Each row is followed by roughly how far along a hidden order it lies, from 0 to 10. A new part has a new order.
12	-17	0	25	4	9	14	-15	-30	-25	-57	-7	-7	8	-3	-18	-7	-20	-2	-13	10	-13	54	-40	1 | 9
-3	-26	-2	-12	-42	-2	4	-17	-23	-24	29	4	-12	-8	-10	-32	15	-33	10	-18	-3	16	28	56	2 | 5
-13	-13	1	0	1	-13	27	-1	-6	2	3	15	13	17	5	2	-25	-1	-1	45	0	-4	-13	52	-5 | 5
-1	-12	0	22	30	0	29	-48	-23	-53	13	-6	6	0	1	-8	-4	10	-7	21	6	-24	1	-41	6 | 9
-63	41	-3	25	15	15	5	-60	4	-17	127	-9	-4	6	3	18	-6	-2	-14	-18	7	-32	2	10	-12 | 10
-15	-33	5	4	53	9	-2	-81	27	18	-44	-1	0	-8	-19	21	-14	-34	-14	13	7	-5	20	-22	-4 | 3
-35	-21	-11	14	-10	6	6	-51	-16	-12	108	-2	-12	12	-20	28	-8	-1	-37	-15	5	13	14	10	-10 | 8
-2	33	-9	4	17	-4	-48	42	1	87	111	-5	3	10	1	23	-2	12	6	5	-3	12	-5	-5	2 | 6
16	33	0	5	-6	-2	12	-21	-22	-19	43	-5	0	-1	-6	-41	1	-30	23	-7	9	-39	29	-62	-6 | 9
9	-48	-6	-6	7	10	29	11	-24	9	127	0	-5	10	-14	35	35	-2	15	18	4	-3	-6	43	3 | 9
-40	50	0	0	-3	6	-5	-6	31	-20	96	-6	-12	-2	13	-22	-2	9	-22	-35	-5	-15	3	5	-5 | 3
-6	27	0	-9	-50	10	73	9	-30	-91	108	10	7	8	-3	-64	1	-46	-10	-30	6	-21	17	46	-13 | 9
-9	-62	-5	3	-8	6	8	-37	-13	-18	1	-3	1	24	-3	-14	-1	4	-40	1	1	3	17	-22	0 | 5
58	-8	-2	4	-26	13	8	23	-2	37	91	-9	0	5	1	-70	-22	1	15	-20	-1	-2	5	1	1 | 0
-9	42	-1	6	-11	8	25	-31	7	-14	53	-2	-2	-8	-32	-26	4	-62	-2	-59	6	-9	10	-8	-5 | 8
0	36	1	2	-12	4	3	-44	51	4	10	7	-1	0	24	-7	-40	-1	-19	-8	-12	4	-27	4	-2 | 0
-32	62	-2	1	32	-6	-31	10	-14	62	5	0	-1	9	-15	-4	11	-14	-13	-1	6	-2	9	-16	-10 | 10
-35	21	4	8	2	9	9	-14	9	4	36	15	7	27	-3	-20	-35	-3	-35	3	2	-33	1	4	-8 | 4
10	9	0	-1	-46	16	6	-4	24	-2	4	-11	0	-8	-8	-63	2	-8	7	-41	-13	6	4	9	1 | 0
-15	-8	12	23	29	0	-3	33	1	-39	11	-10	0	-1	22	4	19	29	3	2	0	-22	-1	13	6 | 6
0	2	2	0	62	-2	7	-6	-19	-18	90	2	-4	-7	-2	44	20	-17	29	26	3	-7	16	40	1 | 9
-1	7	-3	2	-1	5	8	-6	-17	-47	2	-2	-19	1	-5	-11	-3	-1	-18	-27	-3	-5	5	44	-13 | 9
-1	-2	9	5	40	0	2	-75	-5	18	40	-4	0	-15	8	1	-20	-33	16	44	-3	4	-1	-4	11 | 0
-3	0	6	-5	-3	-9	1	-45	1	-84	-35	-5	-1	4	16	-4	-32	-3	0	-3	-1	-20	39	-24	-2 | 5
16	29	12	-11	26	1	47	-4	1	-49	-33	-4	2	-5	12	-44	-11	-19	-3	-11	1	-33	27	-19	0 | 5
-27	-12	4	6	-8	-1	33	-11	-1	-47	18	9	0	23	6	-24	-3	-15	-47	9	-6	-8	28	32	-16 | 3
-11	11	0	54	-26	7	-14	-39	-29	-42	-24	3	5	-1	-3	-14	8	-26	-16	38	-3	10	27	28	11 | 5
-1	-8	5	-24	7	-3	28	-71	14	-24	-85	-2	0	0	-8	-8	-17	12	-21	22	-6	3	12	26	3 | 0
-2	1	-3	-29	1	7	47	-10	-17	-32	-38	1	-8	18	-2	-20	-1	5	-10	-52	8	-23	34	10	-17 | 10
-4	26	4	37	2	-9	2	-23	-5	-33	-54	2	12	-14	-9	-20	-8	-23	14	8	4	-10	32	11	10 | 5

-5	70	52	39	-35	7	-18	-96	-1	-8	-35	-52	29	-41	42	-66	93	18	-53	-63	72	-85	60	29	-59	-29	-20	-14	44	28	33	-31	-6	-25	8	-58 | 9
-18	60	38	38	-29	28	-22	-96	-5	-6	-29	-45	26	-21	31	-45	86	16	-43	-79	72	-85	66	22	-74	-19	-22	-23	20	6	40	-34	11	-24	19	-55 | 10
-3	-4	3	-3	4	14	-2	-6	-1	0	7	8	-2	15	-9	17	-6	-3	7	-9	0	4	5	-5	-13	9	-1	-10	-14	-16	9	-3	14	0	9	-3 | 10
1	-3	-2	-3	3	10	-4	-2	-2	0	4	2	-4	10	-5	10	-4	-1	6	-4	-2	1	0	-4	-10	9	0	-4	-11	-13	6	-3	7	2	7	-6 | 6
-2	-1	-3	0	2	8	0	3	0	0	2	1	8	5	-1	6	-2	-1	3	-7	-1	-1	3	-1	-3	12	-1	-3	-5	-5	-3	-1	2	0	3	-2 | 3
33	7	-94	60	31	98	-7	55	-52	35	-36	-8	-39	37	-37	15	-24	-25	18	-35	0	-36	57	-3	-74	90	7	-16	36	35	44	-25	-6	-1	-62	-8 | 3
19	-4	55	38	17	7	27	-1	24	-29	8	31	-29	-8	44	3	-4	-25	22	-62	3	-32	-6	18	-3	-30	-11	15	-29	18	-43	-20	-14	-47	-34	-28 | 2
81	-19	-31	-66	-21	-63	47	19	-36	-13	-3	9	52	-13	-37	-20	36	-13	-8	36	23	-38	70	29	17	-33	-23	34	68	42	52	23	-127	-32	-69	42 | 7
36	17	-82	61	20	66	-4	59	-51	31	-51	-19	-33	8	-19	-17	-17	-22	3	-20	3	-40	49	5	-47	72	11	-2	69	67	31	-23	-34	-1	-70	-14 | 4
2	4	1	-4	-2	-7	1	-1	-1	-1	-3	-2	2	-4	5	-9	1	1	-3	1	-1	-1	0	2	5	-3	1	2	7	8	-2	1	-1	4	-4	1 | 7
6	-3	-4	4	2	6	1	-4	-1	4	3	3	-1	7	-2	6	-1	0	4	-2	0	-1	3	-3	-5	7	1	-3	-9	-7	3	-1	12	-1	0	1 | 0
0	9	-56	56	27	85	-17	35	-29	25	-28	-12	-44	31	-18	19	-28	-16	15	-33	-9	-15	20	-12	-61	73	13	-20	5	10	18	-23	37	7	-21	-20 | 2
-22	47	13	-27	11	12	9	-24	-27	-96	23	14	26	-20	17	2	-21	-6	-12	44	-10	51	1	0	-18	54	-47	2	32	24	-12	13	11	29	-66	-61 | 7
-21	51	9	-23	9	12	10	-21	-27	-97	18	14	25	-24	18	-3	-17	-7	-16	47	-11	56	-1	1	-14	53	-45	5	34	31	-7	13	7	31	-63	-63 | 4
17	-5	50	35	19	28	26	-2	21	-30	15	37	-33	7	34	27	-7	-25	31	-75	2	-24	-2	9	-18	-21	-16	7	-44	3	-41	-27	0	-49	-23	-22 | 4
73	-36	-37	-69	-9	-28	41	13	-36	-14	20	7	45	32	-64	20	28	-16	11	3	20	-43	83	15	-21	-9	-29	15	23	-2	65	18	-124	-35	-48	40 | 7
-32	70	17	-35	14	19	14	-31	-40	-127	30	15	41	-29	25	1	-27	-9	-21	60	-15	79	0	0	-26	77	-65	5	43	34	-20	18	21	48	-93	-85 | 5
-2	-3	-4	-2	2	7	-1	1	-3	0	5	1	-2	8	-5	8	-3	1	3	-4	-1	0	2	-4	-6	6	-2	-3	-7	-9	3	-1	9	0	6	2 | 8
-45	12	-10	31	7	30	-32	-6	6	19	-8	-25	-20	3	10	0	-18	13	-5	-2	-11	26	-31	-16	-7	28	20	-20	-18	-15	-14	-7	72	31	37	-17 | 9
-3	5	2	1	-3	-10	-1	-1	-1	0	-7	-5	6	-12	6	-10	4	1	-6	6	0	2	-1	4	11	-5	2	6	12	14	-6	1	-7	-5	-6	-2 | 0
26	-7	76	53	26	22	38	-3	34	-44	17	48	-43	-1	55	19	-11	-36	37	-93	3	-34	-6	18	-15	-38	-16	17	-51	17	-60	-33	-9	-65	-39	-34 | 2
25	-9	74	50	30	28	36	-2	29	-45	18	50	-44	0	53	24	9	-36	34	-96	1	-36	-2	16	-16	-40	-18	15	-51	14	-60	-32	-1	-66	-38	-30 | 4
-48	9	-15	37	11	48	-34	-8	8	20	-1	-21	-22	22	1	19	-20	10	5	-9	-13	23	-29	-23	-20	40	15	-28	-34	-34	-5	-10	89	30	45	-15 | 9
4	14	-54	61	23	72	-16	35	-28	27	-31	-17	-40	17	-9	0	-23	-14	9	-29	-6	-16	18	-7	-36	67	16	-15	26	27	15	-23	22	7	-27	-17 | 2
-5	-9	-3	-3	6	22	-1	-5	-4	3	13	9	-7	28	-14	28	-5	0	12	-18	-1	1	6	-9	-21	16	-3	-13	-26	-28	10	-7	19	1	11	-3 | 6
